The symbols move the objects like this.
x781: s>x513, h>x197, l>x384, y>x881, m>x65, p>x71, k>x496
x205: s>x851, h>., l>x14, y>., m>x984, p>., k>x325
x581: s>x895, h>x944, l>x428, y>x114, m>x322, p>x811, k>x299
x202: s>x297, h>x675, l>x424, y>., m>., p>x642, k>.
x124: s>x555, h>x114, l>x398, y>x944, m>x726, p>x985, k>x625
x40: s>x194, h>x238, l>x816, y>x598, m>x654, p>x602, k>x616
x816: s>x937, h>x223, l>x40, y>x754, m>x883, p>x485, k>x677
x384: s>x750, h>x984, l>x781, y>., m>., p>., k>x642
x728: s>x602, h>x537, l>x747, y>x164, m>x668, p>x194, k>x504
x71: s>x475, h>x552, l>., y>., m>., p>x781, k>x424
x537: s>x322, h>x728, l>x214, y>x496, m>x895, p>x220, k>x881
x428: s>., h>x605, l>x581, y>x147, m>x980, p>., k>.
x197: s>x269, h>x781, l>x984, y>x504, m>x14, p>x552, k>x164
x587: s>x23, h>x695, l>x760, y>x256, m>x517, p>x677, k>x485
x875: s>., h>x851, l>x113, y>., m>x750, p>., k>x147
x513: s>x781, h>x269, l>x750, y>x427, m>x113, p>x475, k>x243
x99: s>x17, h>x985, l>x755, y>x811, m>x101, p>x114, k>x930
x398: s>x325, h>x147, l>x124, y>x605, m>x304, p>x340, k>x851
x598: s>x733, h>x101, l>x754, y>x40, m>x985, p>x726, k>x25
x882: s>x114, h>x555, l>x28, y>x895, m>x496, p>x17, k>x65
x17: s>x99, h>x826, l>., y>., m>x424, p>x882, k>.
x924: s>x654, h>., l>., y>x826, m>x194, p>x668, k>.
x214: s>x980, h>x747, l>x537, y>x642, m>., p>., k>.
x867: s>., h>., l>., y>x106, m>x616, p>x683, k>x654
x325: s>x398, h>x28, l>x555, y>x11, m>x39, p>x893, k>x205
x147: s>x28, h>x398, l>x114, y>x428, m>x840, p>x755, k>x875
x475: s>x71, h>x25, l>x806, y>x738, m>x930, p>x513, k>x101
x738: s>., h>x616, l>., y>x475, m>., p>x427, k>x238
x101: s>x424, h>x598, l>x297, y>x238, m>x99, p>x243, k>x475
x980: s>x214, h>x485, l>x322, y>x840, m>x428, p>x223, k>x695
x114: s>x882, h>x124, l>x147, y>x581, m>x243, p>x99, k>x113
x695: s>., h>x587, l>x427, y>x750, m>., p>., k>x980
x937: s>x816, h>., l>x194, y>x675, m>., p>x747, k>.
x340: s>x893, h>x755, l>x985, y>x883, m>x754, p>x398, k>x686
x755: s>., h>x340, l>x99, y>., m>x297, p>x147, k>.
x886: s>x106, h>., l>., y>., m>x552, p>x14, k>x826
x895: s>x581, h>x668, l>., y>x882, m>x537, p>., k>.
x65: s>x113, h>x14, l>., y>., m>x781, p>., k>x882
x683: s>x854, h>x299, l>x517, y>x625, m>x760, p>x867, k>x944
x113: s>x65, h>x625, l>x875, y>x299, m>x513, p>x930, k>x114
x164: s>x726, h>x496, l>x39, y>x728, m>x555, p>x733, k>x197
x806: s>., h>x107, l>x475, y>., m>., p>x750, k>x297
x811: s>., h>x654, l>., y>x99, m>x238, p>x581, k>.
x496: s>x243, h>x164, l>x642, y>x537, m>x882, p>x424, k>x781
x107: s>x870, h>x806, l>x25, y>x677, m>x686, p>x256, k>x754
x23: s>x587, h>., l>x504, y>x984, m>., p>., k>x747
x930: s>., h>x106, l>., y>., m>x475, p>x113, k>x99
x304: s>x39, h>x840, l>x726, y>x485, m>x398, p>x754, k>x256
x269: s>x197, h>x513, l>x256, y>x760, m>x625, p>x25, k>x726
x547: s>x616, h>., l>., y>x552, m>., p>x504, k>x194
x602: s>x728, h>x322, l>x485, y>x726, m>x944, p>x40, k>x760
x11: s>x605, h>., l>x668, y>x325, m>x747, p>., k>.
x299: s>., h>x683, l>., y>x113, m>x427, p>., k>x581
x985: s>x826, h>x99, l>x340, y>x654, m>x598, p>x124, k>x106
x677: s>., h>., l>x616, y>x107, m>., p>x587, k>x816
x517: s>., h>., l>x683, y>x851, m>x587, p>., k>x605
x851: s>x205, h>x875, l>x625, y>x517, m>x256, p>x686, k>x398
x424: s>x101, h>x733, l>x202, y>x220, m>x17, p>x496, k>x71
x28: s>x147, h>x325, l>x882, y>., m>x642, p>., k>.
x675: s>x754, h>x202, l>x733, y>x937, m>x893, p>x39, k>x870
x223: s>., h>x816, l>x238, y>x297, m>., p>x980, k>.
x106: s>x886, h>x930, l>x686, y>x867, m>x25, p>x625, k>x985
x504: s>x760, h>x881, l>x23, y>x197, m>x854, p>x547, k>x728
x238: s>x220, h>x40, l>x223, y>x101, m>x811, p>x322, k>x738
x854: s>x683, h>., l>., y>x14, m>x504, p>., k>x668
x760: s>x504, h>x427, l>x587, y>x269, m>x683, p>x616, k>x602
x840: s>x642, h>x304, l>x243, y>x980, m>x147, p>x297, k>x750
x944: s>x668, h>x581, l>x605, y>x124, m>x602, p>x654, k>x683
x686: s>., h>., l>x106, y>., m>x107, p>x851, k>x340
x726: s>x164, h>x243, l>x304, y>x602, m>x124, p>x598, k>x269
x485: s>x747, h>x980, l>x602, y>x304, m>x605, p>x816, k>x587
x625: s>x14, h>x113, l>x851, y>x683, m>x269, p>x106, k>x124
x427: s>x881, h>x760, l>x695, y>x513, m>x299, p>x738, k>x322
x25: s>x552, h>x475, l>x107, y>x616, m>x106, p>x269, k>x598
x297: s>x202, h>x754, l>x101, y>x223, m>x755, p>x840, k>x806
x194: s>x40, h>x220, l>x937, y>x733, m>x924, p>x728, k>x547
x605: s>x11, h>x428, l>x944, y>x398, m>x485, p>x883, k>x517
x750: s>x384, h>x256, l>x513, y>x695, m>x875, p>x806, k>x840
x616: s>x547, h>x738, l>x677, y>x25, m>x867, p>x760, k>x40
x243: s>x496, h>x726, l>x840, y>x322, m>x114, p>x101, k>x513
x654: s>x924, h>x811, l>x883, y>x985, m>x40, p>x944, k>x867
x984: s>x256, h>x384, l>x197, y>x23, m>x205, p>x870, k>x39
x668: s>x944, h>x895, l>x11, y>x555, m>x728, p>x924, k>x854
x552: s>x25, h>x71, l>x870, y>x547, m>x886, p>x197, k>x733
x826: s>x985, h>x17, l>x893, y>x924, m>x733, p>x555, k>x886
x733: s>x598, h>x424, l>x675, y>x194, m>x826, p>x164, k>x552
x754: s>x675, h>x297, l>x598, y>x816, m>x340, p>x304, k>x107
x256: s>x984, h>x750, l>x269, y>x587, m>x851, p>x107, k>x304
x870: s>x107, h>., l>x552, y>., m>., p>x984, k>x675
x322: s>x537, h>x602, l>x980, y>x243, m>x581, p>x238, k>x427
x220: s>x238, h>x194, l>., y>x424, m>., p>x537, k>.
x555: s>x124, h>x882, l>x325, y>x668, m>x164, p>x826, k>x14
x883: s>., h>., l>x654, y>x340, m>x816, p>x605, k>.
x747: s>x485, h>x214, l>x728, y>x39, m>x11, p>x937, k>x23
x893: s>x340, h>., l>x826, y>., m>x675, p>x325, k>.
x642: s>x840, h>x39, l>x496, y>x214, m>x28, p>x202, k>x384
x39: s>x304, h>x642, l>x164, y>x747, m>x325, p>x675, k>x984
x881: s>x427, h>x504, l>., y>x781, m>., p>., k>x537
x14: s>x625, h>x65, l>x205, y>x854, m>x197, p>x886, k>x555

In the rows, 175 means zero.

The rows follow the links: the fewer symbols apart two objects are, the more alike their rows tend to be.

Each row is also shifted at random along 6 hidden directions that mean nothing.

Some objects, each with a row of numbers:
x760: [194,174,187,165,182,174,178,198,187,190,170,193,161,160,189,168,185,160,175,160,164,175,165,189,162,154,168,187,175,176,178,182,175,163,162,165,171,181,169,181,177,188,171,179,189,185,178,161,179,171,179,191,175,170,189,186,182,165,196,159,212,157,178,174,157,172,189]
x882: [137,166,173,173,171,167,165,162,145,166,196,141,184,202,150,164,158,206,169,179,182,164,189,157,182,205,198,167,195,150,166,154,189,197,187,207,183,161,182,164,164,161,193,175,161,170,175,186,151,200,172,163,169,189,165,169,170,170,159,181,127,219,164,160,200,169,170]
x937: [164,177,173,188,183,173,179,202,174,171,144,181,176,199,187,179,205,158,197,181,160,183,191,186,161,167,183,181,181,154,179,203,191,198,184,154,154,164,196,195,206,173,164,153,165,168,162,181,189,155,187,167,185,192,182,161,178,143,197,171,185,187,186,194,165,164,210]
x750: [185,183,162,188,168,186,172,200,156,177,174,175,176,181,171,183,176,184,182,179,172,189,177,182,162,165,169,164,191,182,183,177,195,193,166,181,173,180,177,187,193,151,174,182,165,195,167,163,176,179,152,160,185,191,172,181,184,173,182,173,196,192,185,185,164,160,181]
x616: [181,180,169,176,167,178,201,168,176,190,181,193,169,122,183,194,166,177,171,163,192,193,163,195,176,170,152,169,170,221,169,163,170,170,160,176,198,203,164,168,188,176,170,169,182,170,182,179,182,173,183,189,175,142,168,168,189,195,167,181,195,156,178,175,158,169,164]
x101: [202,183,182,193,184,182,180,189,179,163,154,186,188,192,175,157,195,159,191,179,167,169,191,181,171,147,176,173,171,166,169,187,172,173,162,160,141,186,180,216,215,163,168,188,176,177,169,161,196,166,152,187,198,208,206,173,186,161,183,174,175,165,174,203,186,180,194]
x883: [163,177,177,174,180,189,172,147,191,179,187,172,186,158,176,178,196,170,174,165,210,184,169,163,174,191,201,174,164,179,178,162,169,183,187,184,196,194,167,159,144,207,201,163,195,160,170,193,182,167,205,170,169,137,161,200,166,201,169,177,173,186,195,180,167,178,159]
x517: [129,167,171,166,168,179,180,160,180,193,170,166,179,156,161,181,169,181,163,202,218,187,164,177,165,199,165,182,176,213,185,154,178,148,185,188,192,179,196,174,175,192,165,177,191,169,195,194,142,187,187,178,179,165,175,171,171,195,173,184,142,159,180,159,154,181,176]
x99: [133,174,184,191,173,179,180,175,196,181,138,187,185,159,188,176,187,136,175,194,177,173,195,177,184,147,160,181,155,201,174,190,152,127,170,149,139,176,189,211,214,186,133,198,195,178,190,157,193,153,163,191,194,187,210,175,180,180,176,178,172,119,168,186,162,205,188]
x23: [113,171,172,160,191,180,171,181,184,179,157,181,164,177,171,178,190,164,191,173,197,175,164,179,153,181,182,195,163,181,180,174,187,181,188,165,178,166,179,172,164,198,183,161,185,164,173,193,170,170,191,179,172,177,183,178,168,173,198,169,176,181,186,160,159,180,188]
x944: [167,164,186,167,188,189,163,143,189,176,179,170,181,156,161,154,188,172,166,159,232,173,158,164,169,182,195,179,159,188,169,151,161,186,189,198,186,174,174,171,160,213,204,186,208,163,171,186,166,190,200,193,183,165,186,185,174,187,170,164,134,182,179,164,173,187,167]
x924: [174,173,175,177,188,173,175,188,192,174,176,179,167,178,212,174,207,154,181,136,156,176,170,168,178,160,202,175,165,143,161,206,161,215,179,170,164,175,149,177,162,184,184,158,180,167,150,169,204,147,204,171,173,168,167,171,177,161,191,161,222,186,185,187,165,162,174]
x728: [197,166,183,162,181,162,182,169,173,179,179,180,156,170,194,180,168,178,179,174,160,171,168,171,175,179,166,182,171,179,175,171,177,177,173,176,185,164,169,150,165,181,177,172,167,161,183,175,177,184,189,187,161,158,166,166,173,168,175,167,176,173,166,165,175,185,166]
x28: [167,166,181,178,155,160,178,178,154,175,152,157,191,209,170,184,162,183,171,215,149,167,207,165,184,190,161,177,194,175,181,181,195,146,186,172,154,149,208,195,204,147,138,175,153,181,189,176,150,177,159,166,178,217,190,154,183,164,179,183,152,173,161,168,175,183,201]
x816: [209,177,158,184,191,194,170,165,179,164,189,175,179,168,156,159,206,185,187,142,223,187,164,176,165,176,209,157,172,165,169,161,185,230,183,196,198,189,159,173,169,191,230,162,187,164,139,196,185,181,185,174,186,156,157,190,173,183,175,168,168,221,192,199,187,154,176]
x17: [116,175,184,181,169,159,171,171,181,171,169,160,187,187,183,185,164,165,172,191,158,170,198,168,197,188,170,182,176,180,174,182,172,144,175,165,162,163,190,177,178,176,149,174,166,169,203,180,170,171,179,170,165,174,186,165,171,177,168,189,159,152,161,172,173,192,164]
x826: [172,171,165,176,183,178,180,169,183,171,186,184,174,171,186,183,188,174,180,144,169,181,176,177,186,168,190,155,172,162,159,188,167,200,185,180,171,175,156,176,174,172,185,166,172,165,154,175,199,166,186,174,179,169,157,172,185,176,179,173,201,181,174,181,179,171,169]
x475: [205,183,183,172,176,181,168,181,196,163,183,188,171,176,172,155,175,168,181,164,166,163,169,182,192,168,180,180,169,168,171,170,149,171,156,166,179,200,160,171,156,188,191,188,183,178,178,163,191,170,158,174,171,167,186,198,168,189,176,183,197,161,175,174,185,187,160]
x322: [175,176,196,172,185,174,154,186,184,175,174,166,170,198,178,146,189,162,177,173,166,157,183,161,168,175,185,196,176,151,178,175,173,175,162,175,179,180,172,154,160,193,188,191,182,181,180,169,173,184,182,178,163,173,194,196,158,170,170,161,162,188,172,176,179,169,179]
x895: [107,159,176,171,192,178,168,166,180,177,147,160,177,165,178,176,190,167,177,172,197,176,178,157,158,181,188,178,157,189,165,167,164,180,181,172,164,150,174,189,187,188,172,177,184,166,168,179,179,170,193,184,178,186,194,171,182,169,179,171,159,173,178,173,153,183,183]
x537: [152,167,188,170,172,161,166,179,153,172,169,154,167,199,178,171,170,185,175,187,163,161,183,155,169,196,177,181,179,157,181,178,186,186,176,176,185,161,185,162,175,169,172,170,159,171,190,178,157,191,185,173,161,183,189,170,163,164,171,167,151,200,165,166,181,167,184]
x870: [181,187,153,177,170,168,188,181,168,170,174,185,175,174,180,195,160,187,182,183,162,189,175,194,182,180,170,169,181,180,179,178,185,171,179,167,180,175,173,174,179,160,170,164,153,175,173,187,174,169,171,169,173,175,163,170,178,173,178,181,190,168,173,172,181,174,176]
x781: [95,175,172,170,156,158,176,193,148,189,192,162,166,187,192,198,161,186,170,175,125,174,180,163,179,186,158,172,186,162,180,180,187,179,159,175,193,171,166,146,166,147,157,169,146,190,194,165,173,176,177,160,149,160,152,169,175,161,168,174,216,173,171,165,165,158,164]
x205: [183,178,166,167,178,170,169,184,166,171,186,169,178,208,164,169,168,189,182,181,167,171,171,186,176,185,182,168,201,139,178,186,189,193,199,190,172,162,190,186,162,161,185,164,164,177,165,182,156,178,172,165,179,207,163,170,177,160,196,175,169,204,174,167,184,162,189]
x806: [150,192,174,181,168,174,173,191,170,172,171,181,181,194,171,179,182,169,185,189,166,183,191,182,177,178,175,185,182,165,191,178,187,169,161,160,172,194,177,174,174,167,166,173,166,188,188,171,173,161,161,164,172,174,176,191,166,182,179,184,188,175,184,179,167,169,176]
x223: [151,175,186,184,174,175,162,179,180,173,146,167,183,192,178,166,186,148,179,204,175,165,198,168,180,180,169,199,173,180,188,182,175,145,164,153,170,182,197,184,188,192,154,178,177,171,206,175,167,161,177,173,176,170,207,174,158,176,180,178,145,160,180,174,165,194,184]
x424: [215,181,186,179,163,155,181,183,163,170,202,176,165,183,197,192,154,176,176,168,111,168,195,167,193,173,157,169,178,169,173,187,172,171,157,158,176,181,150,143,163,147,149,176,145,185,188,163,197,162,171,162,150,151,164,173,173,173,158,186,219,163,166,177,184,177,150]
x851: [186,181,170,187,153,167,189,198,164,194,178,176,197,189,195,212,162,179,159,205,139,184,194,191,171,166,135,167,208,192,194,197,196,141,177,168,155,173,208,201,211,138,124,176,161,199,191,160,155,168,155,171,182,210,162,147,199,158,189,186,195,151,175,176,162,160,208]

Where do the symbols, taken in turn from left to right, take each start?
Answer with the object's name.
[170,164,163,177,174,184,195,164,171,194,178,166,187,134,193,211,178,176,160,171,202,194,170,164,160,171,168,159,159,227,185,159,180,179,182,189,190,176,173,164,187,177,166,175,184,173,169,178,178,174,198,187,173,147,151,169,191,179,163,172,185,169,182,181,146,167,166]
h y s m p: x202
[235,188,177,175,180,182,174,191,187,174,188,175,166,157,174,162,177,168,175,150,181,177,167,181,177,166,182,178,161,172,165,168,156,196,151,175,190,199,151,166,167,173,189,177,189,186,172,166,180,169,171,173,176,155,180,196,163,187,174,179,200,175,180,176,175,172,162]
h p l h k s l: x537
[185,182,194,183,176,163,185,184,188,185,150,182,182,165,203,188,181,150,174,191,139,173,188,185,180,163,150,188,177,181,182,195,171,141,164,145,164,192,196,187,195,183,145,170,176,173,199,163,182,159,181,189,171,166,193,160,189,165,186,167,195,141,173,193,165,183,185]
s m p l y k l k m: x164
[147,180,171,168,180,174,172,155,167,165,179,179,171,194,167,173,170,186,190,182,179,170,168,163,166,195,183,170,174,159,187,173,198,191,198,173,183,164,176,154,158,183,187,165,164,170,163,192,176,180,184,175,165,175,161,182,177,171,176,169,163,201,173,167,192,180,173]
m s p p p y m m: x883
[205,168,174,179,175,177,172,154,178,172,183,174,184,181,163,167,173,188,167,187,200,169,181,170,187,183,181,163,189,186,185,166,180,170,195,201,172,169,189,185,169,182,188,185,176,178,171,178,165,195,168,183,185,187,165,175,185,185,166,181,145,181,174,173,188,180,176]
m p s k l m s p m: x269
[208,180,190,173,174,178,170,159,180,170,170,185,187,195,170,175,162,175,178,212,173,163,183,187,174,181,151,184,188,180,199,181,187,136,188,170,159,169,204,184,180,172,165,188,170,184,201,168,163,188,164,184,177,196,192,174,178,179,178,173,144,163,175,172,183,194,193]
k p p s k h h: x39
[175,177,183,174,173,174,164,168,166,179,173,164,178,177,165,170,177,177,177,191,179,172,177,156,170,189,175,188,174,186,192,160,183,170,163,179,189,184,173,156,164,185,177,189,180,176,191,179,166,176,177,170,159,160,183,197,161,181,168,171,164,180,176,166,168,186,163]
l l h k s l l: x23
[87,180,172,178,197,184,181,181,180,166,152,193,180,179,161,155,200,172,190,178,210,171,159,191,157,159,185,180,180,172,175,181,190,193,188,176,161,178,191,202,202,189,196,174,192,170,152,174,174,183,167,186,207,208,193,170,185,155,208,161,156,188,189,187,180,162,213]
l p l l s s: x107
[175,169,180,172,188,184,182,150,189,177,171,178,171,146,166,172,186,179,175,172,221,172,157,177,161,172,177,184,164,202,167,160,171,172,179,185,183,180,170,172,185,193,190,180,194,161,174,180,178,191,185,203,184,161,180,175,177,181,165,161,149,175,177,174,176,184,174]
h l y m h k s k: x325
[268,183,182,169,187,176,172,144,182,150,187,182,171,184,154,144,150,193,183,172,188,163,167,192,195,185,191,172,177,158,164,159,158,173,180,177,176,173,169,170,161,185,202,179,166,154,177,190,178,188,162,187,187,181,198,176,163,187,163,187,135,178,156,173,215,200,165]
m k s h h m: x25
[250,178,169,179,172,185,178,172,188,178,193,187,190,166,195,192,170,167,166,166,160,186,174,175,190,162,169,153,172,179,176,186,161,169,177,180,173,189,160,168,156,175,172,180,176,184,180,157,196,161,176,176,167,155,147,186,189,193,164,186,210,155,185,184,178,174,149]
l k m s l s: x107
[192,174,179,168,190,179,168,162,170,167,165,172,168,184,157,158,184,179,185,181,199,171,165,173,164,195,200,188,173,163,181,161,188,199,197,173,180,159,177,171,175,192,200,169,184,156,159,192,161,190,186,180,181,186,181,171,168,167,181,171,138,201,175,166,182,173,189]
m m h l s h: x602
[152,172,184,175,178,173,175,173,184,178,185,187,172,172,185,175,186,176,179,172,162,170,170,172,171,157,161,172,181,169,193,183,185,177,180,178,171,180,170,172,174,181,178,186,180,177,177,159,191,177,176,187,166,167,167,177,185,169,172,155,193,173,180,190,185,174,184]
k s m m p y: x547
